After every row comes one of two labels: whether the row has a hidden trait. Each part has its own trait and labels.
[  1  -6  -1  -1   4  -5   3  -1   2   2   4  -8  -2   1  18  -8  -7  11
 -15  13   3 -11  -8   4  -8   3   5  10   3  20  -3  -2   6  -4   3  -2
  -4 -12   1   0  -8  -2   7] | QB
[  5 -16   2   8   1  -1   9   4   1  15 -16  -5  -5  -2  14  10  -3   2
 -46   7   7  -2  -9   8 -10   0  -4  -4   2  20  -2  -7   3  -4   7  12
  -4 -13   7   6 -18   8   5] | Gz
[  3 -11  -1   5   2  -3   8   4   2  10  -5  -5  -2   2  13   2  -3   4
 -35   9   5  -5  -9   6  -7   2  -1   6   6  23   1  -8   5  -2   6   7
  -6 -12   5   4 -19   3   8] | Gz
[  4 -14   1   8   1  -3   8   4   2  13 -16  -6  -3   0  12   6  -3   2
 -39   8   7  -4  -7   7  -7   0  -2  -1   2  24   0  -8   4  -2   6  10
  -6 -16   7   5 -17   6   8] | Gz
[  0  -4  -1  -6   5  -7   3  -3   2  -5  11  -9  -2   2  20 -12 -10  15
  -2  18  -1 -15  -4   2  -9   4  10  14  12  16   2  -1   6  -5   3  -8
  -4 -14  -1  -3  -4  -6   7] | QB
[  4 -14   1   7   2  -3   8   4   2  15 -16  -7  -3   0  15   5  -2   3
 -42   7   7  -5  -9   8  -8   0  -2  -1   3  23  -3  -7   4  -2   7  10
  -6 -10   6   6 -20   6   6] | Gz
[  1  -9   1   0   3  -2   3  -1   2   4   1  -8  -2  -2  20  -4  -6   8
 -16  12   2  -8  -6   2  -6   2   3   5   9  21  -5   0   3  -5   2   2
  -3 -12   3   1 -10  -1   5] | Gz
[ -4  -3   2  -6   5   1  -7  -6   0  -6  10 -11  -1  -9  27 -11  -9  10
  10  15  -5  -8   0  -1  -2   1   5   9  11  12 -17   6   2  -9  -5  -9
   1   1  -1  -2  11  -2  -1] | QB
[  2 -11   0   3   3  -1   3   1   2   7  -7  -8  -4  -2  21  -1  -4   4
 -24  10   4  -7  -5   4  -6   1   0   7   6  16  -5  -4   4  -4   1   3
  -4 -11   4   3  -9   3   5] | Gz
[  3 -13   0   6   2  -2   7   4   2  11 -15  -7  -2  -2  12   6  -3   2
 -35   4   7  -4  -6   6  -5   1  -1  -2   3  21  -1  -5   4  -3   4   9
  -5 -12   6   5 -15   6   5] | Gz
[ -4  -4   2  -6   5  -2  -4  -5   1  -7  10 -11  -1  -6  28 -14 -11  10
   9   5  -3 -10  -1  -2  -3   2   7  12  12   7 -10   6   3  -9  -3 -10
  -1  -2  -1  -3  11  -3   1] | QB
[  5   1 -10  -6   5 -25  18   4   6  -5  12  -6  -4  29  -3 -14 -11  24
 -31  23   7 -27 -23   9 -18   8  14  40  17  41  36 -11  14   1  16  -9
 -13 -34  -4  -6 -25 -16  20] | QB
[  1  -9   0   0   4  -2   3  -1   2   1  -1  -9  -3  -1  18  -5  -7   7
 -16  14   2  -9  -7   3  -7   2   3   8   9  17  -5  -2   5  -4   2   1
  -3 -11   3   1  -8   1   5] | QB
[  4 -17   2   7   3   1   7   5   1  15 -15  -6  -3  -1  17   8  -1   1
 -42   9   8  -2  -7   8  -7   0  -3  -4   1  22  -1  -7   0  -2   6  14
  -5 -10   7   6 -19   7   6] | Gz
[ -3  -6   3  -5   5  -1  -4  -5   1  -5   8 -11  -2  -8  27 -11  -8  10
   9  13  -4  -9  -1   0  -4   1   5   8  12   7 -13   4   3  -8  -2  -9
   1  -4   0  -1   9  -2   0] | QB
[  1 -11   0   2   3  -5   4   1   2   6  -4  -8  -2   0  13  -1  -5   7
 -17  13   4  -9  -7   2  -5   2   1   6   9   7  -2  -3   5  -4   3   2
  -4 -14   3   2 -10   1   4] | Gz

Next part:
[ -1  -5  -1   8 -17   4  14  -6  15  24  16 -12  23  -7  -3  28  12   1
  -4] | Z
[ -5  -5  14  18 -29  -2  -8  -2  46  -9  14  -1  -5  14  -7  11   7  -5
   3] | Z
[-12  -6 -18  17 -26  -1   6 -10  -4  22  19 -12   0  19 -10  19 -12  -4
   2] | Z
[-15   1   0  -3 -10  -1 -13 -13   8  21   5   2   0  17  -9   8  -6 -10
   3] | A
[-15  -5   9   9 -26  -2 -18  -9  37  -5   7  -1 -10  20  -7  18  -3 -10
   6] | A
[ -7   2  -3  -9  -4   3  -1 -10  10  32   9  -2  21  -3  -7   2   7  -3
  -2] | A
[ -7  -2  -5  -2 -10   6   1 -14   4  35   8  -8  19  -5  -4   5   7   0
   1] | Z
[-11 -13  -9  25 -31   2   0 -15   7  17  13 -16  -1  13  -5  39  -9  -2
   6] | Z
[  0  -6  -4  17 -25   4  16  -6   9   4  22 -14  18  -3  -5  30  11   4
  -3] | Z
[-6  5  6 -7 -1  2 -3 -4 19 24 12  1 22 -4 -8 -6 13 -4 -3] | A
[-12   5   3  -7 -10  -3 -12  -4  27  10  11   7  -2  13 -13  -3   6 -11
  -1] | A
[ -2 -12   8  30 -32   2   2  -5  30   0  17 -13  -6   9  -3  42   7   1
   3] | Z
[ -1  -5  15  20 -63  -1   0   2  42 -12  19  -1   5   6  -8  27  10  -2
  -1] | Z
[ -8   1   0 -12  -2   4  -6 -13   9  30   6  -4  21  -9  -6   5   8  -3
  -1] | A
[ -5   0 -10  -5 -17   2   2 -10   0  32  15  -4  17   4  -8   4   2  -4
  -2] | A
[ -3  -6   8  31 -39   0   5  -3  32  -8  20  -9  -1  11  -7  38   6  -1
   1] | Z
[ -3  -8  15  18 -34   1   2  -2  39 -11  17  -4   1   8  -6  29  12  -2
   2] | Z
[ -9   1  15  -2 -16  -2 -18  -6  41  -2   5   6   3  14  -9   2   6  -9
   1] | A
[-12  -5 -15   3 -14   2  -2 -15  -1  31   8 -12   6  12  -7  18  -8  -7
   2] | Z
[-13   2   9  -6 -10   0 -17  -9  24  10   1   6   5  12  -7  -8   3 -10
   3] | A
[-12   0  12  -1 -14  -1 -23  -7  37  57   1   5   1   9  -7   7   3  -8
   5] | A
[-10 -12  -2  28 -39  -1  -4  -7  29  -2  17  -9 -13  23  -8  38  -8  -4
   5] | Z
[-2  4 13 -8 -4  2 -2 -2 28 13  8  4 24 -9 -4 -1 18 -3 -4] | A
[-2  5 11 -8 -5  2  0 -3 24 18 12  0 27 -9 -7  5 20 -1 -4] | A
[-11  -4  11   9 -23  -1 -19  -7  42  -4  -9   7  -5  18  -6  12   2  -8
   6] | A
[ -2   0   2  -6  -8   3   6  -4  11  27  13  -4  25 -10  -8  13  16   1
  -4] | Z
[ -3   3   6 -11  -2   3   3  -6  16  22  12   0  26 -10  -6   0  14  -1
  -4] | A
[ -8  -7 -13   6 -15   4   6 -13  -1  30   9 -14  11   2  -6  25  -1   0
   1] | Z
[  3  -4  10  14 -28  -1   9   6  39  -6  25  -4  16   0  -8  25  18   0
  -4] | Z
[-11 -14  -1  27 -26   3 -11 -13  23   7   7 -12 -16  16  -4  37  -7  -2
  10] | Z
[-11  -6  -8  -4  -7   5  -6 -22   6  36   5 -10   8   3  -4  17  -4   0
   4] | Z
[-10 -11 -15  33 -35   0   8  -9  17  10  23 -14  -7  22  -9  38  -8  -5
   3] | Z
[-10 -12 -15  28 -35   0   9  -9   3   6  25 -16  -5  17  -6  38  -9  -2
   3] | Z
[-2  1 20 -8 -7  3 -9 -4 39  3  7  3 18 -5 -4 11 21 -2  0] | A
[ -3   4  17 -10  -5   2  -3  -3  29  17   8   4  27  -9  -8   5  19  -3
  -2] | A
[-10   2   5 -11  -1   1 -11 -13  16  20   3   3  15   9  -7  -5   5  -7
   0] | A
[-14  -1   5   7 -20  -3 -16   2  33  -1   9   3  -9  21 -16   7  -3 -13
   3] | A
[-16   3  -8   8 -19  -3 -13  -9  20  12  12  -1  -7  24 -13   2  -8 -15
   3] | A
[-11  -1  -7  -8  -1   3  -6 -15   6  35   5  -4  12   2  -6   6   3  -4
   1] | A
[-11 -10  -4  30 -36  -2   0  -5  25  -3  19  -8 -14  26  -8  28 -10  -7
   4] | Z
[-12   4   9 -19  -2   2 -14  -8  24  20   5   6  20   0  -8  -2  10  -7
   0] | A
